Here is a tiny trained network, its code and every weight. The questions are about switching its units off for an input and a target symbol, where a switched-off unit gives its printed mean instead of its output.

import numpy as np


def w(rows, s, z=0):
    codes = np.array(rows[::2]) - 128.0
    scale = np.full(codes.shape[1], s)
    scale[-1] = z or s
    return codes * scale


def norm(h):
    return h / np.sqrt((h * h).mean(-1, keepdims=True) + 1e-5)


def f(y):
    return y / 2 * (1 + np.tanh(0.7978845608 * (y + 0.044715 * y**3)))


def softmax(a):
    e = np.exp(a - a.max(-1, keepdims=True))
    return e / e.sum(-1, keepdims=True)


def log_softmax(a):
    a = a - a.max(-1, keepdims=True)
    return a - np.log(np.exp(a).sum(-1, keepdims=True))


def net(x, mask):
    ids = ['αβγζηθμξπστφψω'.index(c) for c in x.split()]
    T = len(ids)
    res = E[ids] + P[:T]
    u = 0
    for l in range(2):
        r = norm(res)
        for j in range(3):
            rows = slice(2 * j, 2 * j + 2)
            q, k, v = (r @ M[l][rows].T for M in (Q, K, V))
            z = softmax(np.where(np.tri(T) > 0, q @ k.T / 2**0.5, -1e9)) @ v
            o = O[l][rows]
            res = res + np.where(mask[u + j], z, o[:, -1]) @ o[:, :-1]
        u += 3
        y = f(norm(res) @ A[l][:, :-1].T + A[l][:, -1])
        res = res + np.where(mask[u : u + 16], y, B[l][:, -1]) @ B[l][:, :-1]
        u += 16
    return log_softmax(norm(res)[-1] @ U[:, :-1].T + U[:, -1])


Q, K, V, O, A, B = {}, {}, {}, {}, {}, {}
E = w([
[253,83,88,89,54,201],'α',
[152,103,155,53,133,105],'β',
[95,162,126,173,58,156],'γ',
[71,138,24,104,89,56],'ζ',
[154,112,142,156,28,101],'η',
[120,205,83,135,137,62],'θ',
[106,113,86,152,66,24],'μ',
[84,189,70,99,220,174],'ξ',
[81,149,156,235,105,126],'π',
[62,183,39,130,178,121],'σ',
[72,94,27,100,37,139],'τ',
[108,132,95,112,123,52],'φ',
[160,112,126,96,136,15],'ψ',
[138,173,119,124,187,58],'ω',
],0.015)
P = w([
[80,149,185,114,116,172],'0',
[87,123,73,205,247,73],'1',
[80,89,48,184,233,70],'2',
[83,97,33,197,245,83],'3',
[114,204,86,117,186,54],'4',
[131,218,91,132,189,39],'5',
[90,212,106,128,178,69],'6',
],0.014)
Q[0] = w([
[98,52,239,51,69,221],'0.h0',
[135,196,2,144,189,18],'0.h0',
[100,187,166,116,143,71],'0.h1',
[88,167,244,110,86,140],'0.h1',
[134,200,178,90,97,118],'0.h2',
[110,68,142,150,144,143],'0.h2',
],0.06)
K[0] = w([
[189,64,1,222,212,93],'0.h0',
[53,108,236,29,35,228],'0.h0',
[78,118,130,175,167,133],'0.h1',
[53,184,218,102,146,78],'0.h1',
[97,144,127,170,181,69],'0.h2',
[170,165,164,162,106,186],'0.h2',
],0.06)
V[0] = w([
[144,187,184,96,202,168],'0.h0',
[137,109,83,133,116,254],'0.h0',
[69,106,161,136,129,120],'0.h1',
[169,142,140,123,84,188],'0.h1',
[188,109,150,148,115,184],'0.h2',
[90,96,182,97,168,153],'0.h2',
],0.047)
O[0] = w([
[200,144,205,200,236,198,182],'0.h0',
[75,88,6,198,170,225,155],'0.h0',
[28,106,189,119,114,81,95],'0.h1',
[164,137,155,153,79,184,34],'0.h1',
[215,58,185,164,124,70,1],'0.h2',
[120,47,143,28,148,153,134],'0.h2',
],0.02,0.024)
A[0] = w([
[56,175,188,124,191,132,145],'0.n0',
[89,157,74,169,114,64,112],'0.n1',
[116,109,145,105,162,105,84],'0.n2',
[209,85,118,115,66,42,17],'0.n3',
[251,118,55,79,133,102,102],'0.n4',
[62,155,78,127,110,207,203],'0.n5',
[145,85,134,146,29,182,72],'0.n6',
[184,106,113,187,144,104,106],'0.n7',
[207,112,75,128,197,80,38],'0.n8',
[115,114,58,124,84,87,108],'0.n9',
[83,215,126,165,94,84,203],'0.n10',
[135,134,176,133,130,177,178],'0.n11',
[154,131,171,170,183,109,225],'0.n12',
[68,81,192,165,74,147,1],'0.n13',
[132,124,123,116,134,123,61],'0.n14',
[83,110,210,91,163,105,65],'0.n15',
],0.022,0.0062)
B[0] = w([
[200,152,110,172,153,106,229],'0.n0',
[164,98,129,88,164,112,182],'0.n1',
[118,168,136,133,131,136,149],'0.n2',
[255,126,93,147,115,78,140],'0.n3',
[99,88,43,151,115,179,160],'0.n4',
[151,80,188,73,180,98,249],'0.n5',
[182,154,174,101,146,102,145],'0.n6',
[111,78,89,135,90,110,150],'0.n7',
[76,81,149,152,115,146,153],'0.n8',
[170,89,125,144,183,128,169],'0.n9',
[161,114,93,91,134,89,199],'0.n10',
[136,108,117,85,145,102,161],'0.n11',
[171,89,114,78,150,100,186],'0.n12',
[90,92,197,198,125,126,133],'0.n13',
[116,136,132,135,125,136,122],'0.n14',
[114,190,103,181,156,127,180],'0.n15',
],0.042,0.018)
Q[1] = w([
[171,180,84,66,147,136],'1.h0',
[143,191,235,151,15,255],'1.h0',
[126,93,89,240,99,142],'1.h1',
[88,112,197,185,68,179],'1.h1',
[42,140,208,192,18,181],'1.h2',
[164,171,174,68,179,138],'1.h2',
],0.046)
K[1] = w([
[139,152,136,158,171,119],'1.h0',
[150,69,2,135,140,69],'1.h0',
[123,133,45,98,101,189],'1.h1',
[160,92,35,181,129,122],'1.h1',
[98,125,106,109,201,15],'1.h2',
[146,100,61,69,122,167],'1.h2',
],0.057)
V[1] = w([
[88,85,121,253,154,60],'1.h0',
[102,88,167,128,204,149],'1.h0',
[55,144,21,200,182,109],'1.h1',
[30,127,198,107,154,79],'1.h1',
[224,62,100,160,56,185],'1.h2',
[101,9,197,115,139,72],'1.h2',
],0.05)
O[1] = w([
[58,192,197,168,129,88,156],'1.h0',
[86,109,121,178,134,183,253],'1.h0',
[170,143,2,148,126,141,117],'1.h1',
[122,196,137,136,107,226,166],'1.h1',
[41,92,131,94,220,100,203],'1.h2',
[91,51,169,172,73,134,202],'1.h2',
],0.035,0.032)
A[1] = w([
[112,75,234,191,110,123,2],'1.n0',
[155,40,124,224,198,122,185],'1.n1',
[59,218,107,2,229,104,120],'1.n2',
[183,184,153,130,120,139,140],'1.n3',
[220,51,88,25,156,175,167],'1.n4',
[68,167,102,133,78,89,73],'1.n5',
[141,159,159,229,21,56,79],'1.n6',
[77,102,189,114,178,210,157],'1.n7',
[195,184,148,215,199,89,97],'1.n8',
[87,16,53,181,128,115,105],'1.n9',
[83,78,14,108,103,101,129],'1.n10',
[68,156,103,115,73,188,109],'1.n11',
[165,56,131,84,170,79,136],'1.n12',
[83,152,180,182,28,93,134],'1.n13',
[119,199,168,3,158,78,152],'1.n14',
[173,182,105,142,80,198,107],'1.n15',
],0.027,0.0097)
B[1] = w([
[193,105,50,58,156,142,175],'1.n0',
[125,197,112,13,133,133,253],'1.n1',
[88,138,145,39,254,61,216],'1.n2',
[116,83,154,159,96,103,171],'1.n3',
[53,159,161,213,100,100,201],'1.n4',
[88,132,113,164,123,97,134],'1.n5',
[50,160,105,36,177,120,156],'1.n6',
[152,113,90,111,171,74,233],'1.n7',
[85,80,179,155,107,152,179],'1.n8',
[129,183,180,164,20,156,223],'1.n9',
[218,101,167,89,131,142,191],'1.n10',
[149,97,123,182,128,97,151],'1.n11',
[149,169,125,190,119,181,188],'1.n12',
[55,164,104,147,207,116,156],'1.n13',
[65,137,63,115,204,175,182],'1.n14',
[142,60,126,147,178,91,175],'1.n15',
],0.057,0.025)
U = w([
[59,172,126,200,129,119,124],'α',
[201,171,116,177,191,11,48],'β',
[173,90,103,144,105,55,242],'γ',
[113,187,122,98,142,249,63],'ζ',
[226,86,137,49,161,160,123],'η',
[110,33,167,86,144,12,94],'θ',
[121,112,124,74,71,174,255],'μ',
[86,171,82,76,70,58,134],'ξ',
[168,120,212,167,174,126,143],'π',
[199,212,100,121,117,134,175],'σ',
[127,207,221,67,109,112,77],'τ',
[118,62,8,118,142,133,89],'φ',
[48,57,159,110,142,202,66],'ψ',
[164,100,75,189,171,184,148],'ω',
],0.016,0.0083)

Each question gives the input, a string of symbols that net reads in full, and the target symbol t.
The units are the heads (2 rows each of Q, K, V and O) and the neurons (one row each of A and B). Each row of codes is followed by its name. A weight is (code - 128) times the scale printed after its matrix; where a second scale follows, it is the last column's (O, A, B and U).
mask holds one flag per unit, layer by layer, with each layer's heads first. A switched-off unit (its flag False) gives its mean, the last column of its rows in O or B, instead of its output. The means were averaged over made-up inputs and are rounded, as every weight is.
A unit's drop is (log p(t) with every unit on - log p(t) with that unit switched off) / (log p(t) with every unit on - log p(t) with every unit switched off).
The circuit of an input: a set's keep is (log p(t) with only the set's units on - log p(t) with every unit switched off) / (log p(t) with every unit on - log p(t) with every unit switched off). Starting from the 12 units with the biggest drops (on a tie, the unit counted first), units are removed one at a time, each time the one whose removal leaves the highest keep (on an exact tie, the one counted first), for as long as the keep stays at least 0.8.
circuit, biggest first: the units of the circuit, biggest drop first
most important unit: the unit with the biggest drop
k most important neurons: the k neurons with the biggest drops, biggest first
heads that matter: for each layer, one digit per head in row order, 1 if its drop is at least 0.15 and else 0, layers parted by /
input ω μ μ ξ ζ σ, target π: most important unit : 0.h0
input α μ β α, target φ: 2 most important neurons : 0.n4, 0.n6
input α β θ θ, target θ: circuit, biggest first : 0.h2, 1.h1
input α η ω, target θ: heads that matter : 011 / 011
input τ ψ σ θ, target μ: heads that matter : 100 / 001
input β τ α, target ψ: circuit, biggest first : 0.h2, 1.h2, 1.n9
input ξ π ζ μ σ, target ζ: heads that matter : 100 / 101
input θ μ φ β ξ, target β: heads that matter : 101 / 001
input σ θ ψ, target ω: heads that matter : 011 / 001
input φ β ψ η, target σ: heads that matter : 101 / 001
input γ π ω ω ζ γ γ, target ψ: heads that matter : 110 / 111
input ω ζ ω η ψ, target π: 2 most important neurons : 1.n8, 1.n1
input σ ω α σ, target φ: 2 most important neurons : 0.n5, 1.n1
input α α π, target φ: circuit, biggest first : 0.h0, 1.h1
input τ α ζ, target ζ: 4 most important neurons : 1.n9, 0.n5, 1.n4, 1.n10
input α φ α φ σ ψ μ, target φ: most important unit : 1.h1
input ω ψ σ ξ τ, target π: 2 most important neurons : 1.n8, 1.n1
input η τ η α β θ η, target θ: circuit, biggest first : 0.h1, 1.h1
input φ β σ ψ ζ ω, target σ: heads that matter : 101 / 011
input θ θ ζ ξ β ψ, target β: most important unit : 0.h0
input π ξ τ θ, target α: 2 most important neurons : 0.n13, 0.n15
input β γ ξ ζ θ π, target η: heads that matter : 111 / 111
input α π β α ψ ψ, target φ: heads that matter : 101 / 111
input θ τ η, target β: heads that matter : 101 / 001
input ω μ φ τ γ ζ, target π: heads that matter : 100 / 001
